Below is a small trained network, with its code and all its weights. Each question gives an input and a class and asks what happens when units are switched off, that is, made to give their printed mean instead of their output.

import numpy as np


def w(rows, s, z=0):
    codes = np.array(rows[::2]) - 128.0
    scale = np.full(codes.shape[1], s)
    scale[-1] = z or s
    return codes * scale


def f(y):
    return np.maximum(y, 0)


def log_softmax(a):
    a = a - a.max(-1, keepdims=True)
    return a - np.log(np.exp(a).sum(-1, keepdims=True))


def net(x, mask):
    res = np.array(x, float).reshape(1, 4) / 4 @ E
    y = f(res @ A[0][:, :-1].T + A[0][:, -1])
    res = res + np.where(mask, y, B[0][:, -1]) @ B[0][:, :-1]
    return log_softmax(res[-1] @ U[:, :-1].T + U[:, -1])


A, B = {}, {}
E = w([
[150,174,255,41],'x0',
[167,40,245,240],'x1',
[24,149,132,142],'x2',
[196,207,142,147],'x3',
],0.01)
A[0] = w([
[122,121,74,126,59],'n1',
[113,80,149,157,138],'n2',
[219,131,174,117,36],'n3',
[107,87,148,132,14],'n4',
[233,107,132,136,216],'n5',
[168,148,144,144,56],'n6',
[76,168,138,54,100],'n7',
[129,92,45,117,48],'n8',
[111,174,144,96,136],'n9',
[90,237,144,160,201],'n10',
[223,109,168,107,120],'n11',
[85,53,78,149,229],'n12',
[121,115,62,109,64],'n13',
[101,74,95,120,187],'n14',
[134,104,73,134,12],'n15',
[194,147,158,113,122],'n16',
[247,125,164,133,117],'n17',
[192,168,166,130,136],'n18',
[127,168,89,206,178],'n19',
[130,140,130,134,3],'n20',
[108,76,146,143,48],'n21',
[213,150,170,111,111],'n22',
[117,45,213,187,122],'n23',
[73,60,170,163,71],'n24',
[66,89,189,192,170],'n25',
[71,149,141,35,146],'n26',
[108,127,63,150,107],'n27',
[100,82,180,194,149],'n28',
],0.014,0.004)
B[0] = w([
[177,169,101,127,168],'n1',
[157,78,127,76,185],'n2',
[95,113,188,176,193],'n3',
[140,125,117,103,151],'n4',
[183,166,243,121,209],'n5',
[108,147,165,144,152],'n6',
[33,215,98,74,208],'n7',
[248,231,149,128,192],'n8',
[46,159,133,139,178],'n9',
[32,93,40,197,198],'n10',
[110,134,250,198,203],'n11',
[234,145,110,93,230],'n12',
[172,197,135,114,182],'n13',
[197,164,112,90,191],'n14',
[215,163,144,124,163],'n15',
[85,105,184,169,183],'n16',
[109,129,239,201,213],'n17',
[74,104,154,149,190],'n18',
[175,108,76,227,186],'n19',
[139,132,128,125,128],'n20',
[166,90,103,86,166],'n21',
[67,130,189,152,199],'n22',
[139,54,128,43,253],'n23',
[163,68,91,50,202],'n24',
[114,19,65,50,223],'n25',
[13,233,71,12,219],'n26',
[195,164,77,152,190],'n27',
[151,2,118,71,221],'n28',
],0.008,0.014)
U = w([
[111,104,250,163,240],'0',
[207,175,107,152,190],'1',
[57,195,121,74,189],'2',
[156,55,146,74,105],'3',
[141,90,146,168,1],'4',
[83,79,77,140,75],'5',
[117,122,83,233,109],'6',
],0.013,0.0042)

Each question gives the input, the list of numbers given to net, and the class t.
The units are the neurons (one row each of A and B). Each row of codes is followed by its name. A weight is (code - 128) times the scale printed after its matrix; where a second scale follows, it is the last column's (A, B and U).
mask holds one flag per neuron, in row order. A switched-off neuron (its flag False) gives its mean, the last column of its row in B, instead of its output. The means were averaged over made-up inputs and are rounded, as every weight is.
A unit's drop is (log p(t) with every unit on - log p(t) with that unit switched off) / (log p(t) with every unit on - log p(t) with every unit switched off).
The circuit of an input: a set's keep is (log p(t) with only the set's units on - log p(t) with every unit switched off) / (log p(t) with every unit on - log p(t) with every unit switched off). Starting from the 12 units with the biggest drops (on a tie, the unit counted first), units are removed one at a time, each time the one whose removal leaves the highest keep (on an exact tie, the one counted first), for as long as the keep stays at least 0.8.
circuit, biggest first: the units of the circuit, biggest drop first
unit that matters most: the unit with the biggest drop
top k neurons: the k neurons with the biggest drops, biggest first
drop when u is switched off: that unit's drop, to one decimal
input [2,8,1,1], class 3: top 4 neurons : (n25 n23 n28 n24)
input [-6,2,5,4], class 1: circuit, biggest first : (n12 n27)
input [5,-2,-7,-8], class 2: circuit, biggest first : (n26 n28)
input [-6,2,7,-1], class 3: unit that matters most : n25
input [5,-5,-6,1], class 0: circuit, biggest first : (n11 n17)
input [6,-3,-2,1], class 2: top 2 neurons : (n26 n7)
input [-4,0,8,-6], class 3: top 2 neurons : (n25 n24)
input [0,1,1,3], class 0: drop when n26 is switched off : 0.2
input [7,-3,-5,-2], class 0: drop when n25 is switched off : 0.1
input [6,0,0,-2], class 2: drop when n26 is switched off : 0.3
